Here is a tiny trained network, its code and every weight. The questions are about switching its units off for an input and a class, where a switched-off unit gives its printed mean instead of its output.

import numpy as np


def w(rows, s, z=0):
    codes = np.array(rows[::2]) - 128.0
    scale = np.full(codes.shape[1], s)
    scale[-1] = z or s
    return codes * scale


def norm(h):
    return h / np.sqrt((h * h).mean(-1, keepdims=True) + 1e-5)


def f(y):
    return y / 2 * (1 + np.tanh(0.7978845608 * (y + 0.044715 * y**3)))


def log_softmax(a):
    a = a - a.max(-1, keepdims=True)
    return a - np.log(np.exp(a).sum(-1, keepdims=True))


def net(x, mask):
    res = np.array(x, float).reshape(1, 5) / 4 @ E
    u = 0
    for l in range(3):
        y = f(norm(res) @ A[l][:, :-1].T + A[l][:, -1])
        res = res + np.where(mask[u : u + 9], y, B[l][:, -1]) @ B[l][:, :-1]
        u += 9
    return log_softmax(norm(res)[-1] @ U[:, :-1].T + U[:, -1])


A, B = {}, {}
E = w([
[254,156,131,122,144,130,153,155,183],'x0',
[94,130,7,76,166,11,157,218,56],'x1',
[126,224,104,153,123,152,125,107,60],'x2',
[161,134,141,103,41,195,39,171,168],'x3',
[132,53,78,189,51,126,148,154,160],'x4',
],0.0094)
A[0] = w([
[203,142,154,157,175,153,204,30,82,168],'0.n0',
[98,136,96,134,70,144,107,3,120,145],'0.n1',
[139,169,146,207,151,138,234,189,153,208],'0.n2',
[97,221,134,215,120,123,153,70,124,6],'0.n3',
[93,72,90,108,99,123,148,62,148,132],'0.n4',
[89,107,52,86,116,116,78,112,102,82],'0.n5',
[129,215,117,103,120,116,136,142,59,172],'0.n6',
[205,154,143,104,107,83,196,162,164,17],'0.n7',
[163,108,121,134,193,103,131,198,162,183],'0.n8',
],0.0073,0.0018)
B[0] = w([
[155,73,120,151,70,84,153,69,103,253],'0.n0',
[184,205,86,103,115,128,171,149,150,207],'0.n1',
[255,143,139,183,149,193,170,229,56,209],'0.n2',
[163,203,161,166,34,112,115,83,81,177],'0.n3',
[116,153,200,108,121,166,152,144,170,176],'0.n4',
[224,138,221,142,102,149,76,135,73,183],'0.n5',
[148,85,81,83,114,186,89,172,74,228],'0.n6',
[135,59,85,199,162,189,76,141,63,202],'0.n7',
[47,68,113,230,102,178,192,142,136,223],'0.n8',
],0.0069,0.0036)
A[1] = w([
[112,66,153,150,136,109,173,101,150,66],'1.n0',
[106,96,94,140,88,112,74,138,243,104],'1.n1',
[174,103,160,149,138,128,154,85,185,5],'1.n2',
[116,184,160,155,106,193,112,112,137,183],'1.n3',
[134,142,142,81,95,122,122,104,178,102],'1.n4',
[112,157,130,107,135,121,85,116,95,42],'1.n5',
[89,104,123,97,151,95,194,80,113,163],'1.n6',
[79,173,3,92,91,174,91,102,97,162],'1.n7',
[98,127,156,146,149,97,126,129,143,114],'1.n8',
],0.011,0.002)
B[1] = w([
[149,211,143,105,208,123,86,118,128,202],'1.n0',
[97,118,150,118,2,234,149,183,214,238],'1.n1',
[194,131,76,109,170,91,80,116,166,206],'1.n2',
[120,98,66,136,151,27,147,188,112,253],'1.n3',
[102,99,181,157,141,124,175,201,145,164],'1.n4',
[69,198,101,145,122,178,42,201,186,161],'1.n5',
[110,157,238,128,140,227,220,163,102,183],'1.n6',
[159,108,154,52,216,108,16,85,174,253],'1.n7',
[158,150,189,170,139,113,143,55,207,126],'1.n8',
],0.0083,0.0052)
A[2] = w([
[142,120,37,82,81,142,108,181,129,240],'2.n0',
[137,255,79,196,15,19,164,17,142,7],'2.n1',
[139,170,45,137,67,143,166,175,137,97],'2.n2',
[172,119,142,101,103,203,143,165,118,244],'2.n3',
[64,185,130,48,102,99,6,134,47,114],'2.n4',
[119,198,116,218,146,153,135,181,153,248],'2.n5',
[157,146,117,83,174,54,151,61,14,203],'2.n6',
[200,99,136,118,165,140,106,84,160,125],'2.n7',
[101,148,142,165,157,106,147,64,180,178],'2.n8',
],0.0082,0.0019)
B[2] = w([
[79,166,182,170,107,173,202,53,120,238],'2.n0',
[150,184,177,170,47,101,131,87,49,172],'2.n1',
[121,66,138,106,167,217,114,168,164,175],'2.n2',
[49,77,159,115,142,92,159,129,167,213],'2.n3',
[111,173,25,2,172,150,10,120,147,254],'2.n4',
[64,115,59,47,89,134,33,104,20,182],'2.n5',
[84,143,162,102,45,92,69,143,197,219],'2.n6',
[147,106,30,194,146,68,138,61,179,174],'2.n7',
[159,199,144,182,106,195,93,96,93,144],'2.n8',
],0.0082,0.0066)
U = w([
[165,57,30,191,151,155,194,192,75,75],'0',
[223,94,102,199,171,53,128,47,227,95],'1',
[168,212,150,199,2,92,120,61,40,139],'2',
[44,103,160,88,163,19,217,201,59,5],'3',
[62,190,66,19,140,118,19,144,113,234],'4',
[71,52,176,116,14,180,133,190,248,175],'5',
[72,182,237,155,193,163,199,74,123,115],'6',
],0.013,0.002)

Each question gives the input, the list of numbers given to net, and the class t.
The units are the neurons (one row each of A and B). Each row of codes is followed by its name. A weight is (code - 128) times the scale printed after its matrix; where a second scale follows, it is the last column's (A, B and U).
mask holds one flag per neuron, layer by layer. A switched-off neuron (its flag False) gives its mean, the last column of its row in B, instead of its output. The means were averaged over made-up inputs and are rounded, as every weight is.
A unit's drop is (log p(t) with every unit on - log p(t) with that unit switched off) / (log p(t) with every unit on - log p(t) with every unit switched off).
The circuit of an input: a set's keep is (log p(t) with only the set's units on - log p(t) with every unit switched off) / (log p(t) with every unit on - log p(t) with every unit switched off). Starting from the 12 units with the biggest drops (on a tie, the unit counted first), units are removed one at a time, each time the one whose removal leaves the highest keep (on an exact tie, the one counted first), for as long as the keep stays at least 0.8.
circuit, biggest first: the units of the circuit, biggest drop first
most important unit: the unit with the biggest drop
top k neurons: the k neurons with the biggest drops, biggest first
top k neurons in layer l: the k neurons of layer l with the biggest drops, biggest first
drop of u: that unit's drop, to one decimal
input [5,-8,0,-5,-8], class 1: circuit, biggest first : (1.n2 2.n7)
input [1,-7,8,8,0], class 4: circuit, biggest first : (2.n5 1.n3)
input [2,-1,7,6,4], class 4: most important unit : 1.n7
input [-7,-5,-3,0,-3], class 6: top 2 neurons : (2.n4 0.n6)
input [-3,0,-7,4,-8], class 5: top 2 neurons : (1.n4 0.n2)
input [-3,-6,-1,0,-8], class 2: top 2 neurons : (1.n7 0.n0)
input [7,-2,4,-8,5], class 2: top 3 neurons : (0.n0 0.n3 2.n1)
input [-5,1,-6,-4,6], class 6: circuit, biggest first : (1.n0 1.n6 2.n6 1.n3)
input [5,-5,4,4,-1], class 1: circuit, biggest first : (2.n7 1.n1)
input [5,0,-1,0,-3], class 1: top 2 neurons : (0.n0 1.n1)
input [7,1,-1,3,-8], class 1: top 3 neurons : (1.n1 2.n7 2.n4)
input [5,0,-1,-6,-4], class 1: top 4 neurons in layer 2 : (2.n6 2.n0 2.n7 2.n1)
input [7,-2,-5,-7,8], class 0: top 2 neurons : (0.n2 1.n7)
input [3,1,5,-2,-1], class 2: circuit, biggest first : (2.n4)
input [8,1,1,3,1], class 0: circuit, biggest first : (0.n7 2.n6)
input [-8,1,0,-8,5], class 6: circuit, biggest first : (1.n6 1.n3)
input [-4,1,-6,1,-4], class 6: top 2 neurons in layer 1 : (1.n8 1.n1)
input [3,-4,3,-2,8], class 2: top 2 neurons : (2.n1 1.n7)
input [7,-6,2,3,3], class 1: top 2 neurons in layer 2 : (2.n7 2.n6)
input [2,4,-7,1,-6], class 3: top neuron in layer 1 : (1.n7)
input [-1,4,1,-1,6], class 3: top 3 neurons in layer 0 : (0.n1 0.n3 0.n7)
input [2,-3,0,-8,7], class 2: top 2 neurons in layer 2 : (2.n1 2.n5)
input [7,1,6,-6,-4], class 2: top 2 neurons in layer 0 : (0.n0 0.n3)
input [4,-4,4,-4,1], class 2: drop of 0.n3 : 0.1
input [5,-4,-2,-4,8], class 1: drop of 1.n2 : 0.2
input [8,8,-6,-8,0], class 0: drop of 0.n7 : 0.7
input [0,-7,-6,-3,-3], class 1: top neuron : (1.n2)
input [0,-5,-1,-5,0], class 2: drop of 0.n3 : 0.3
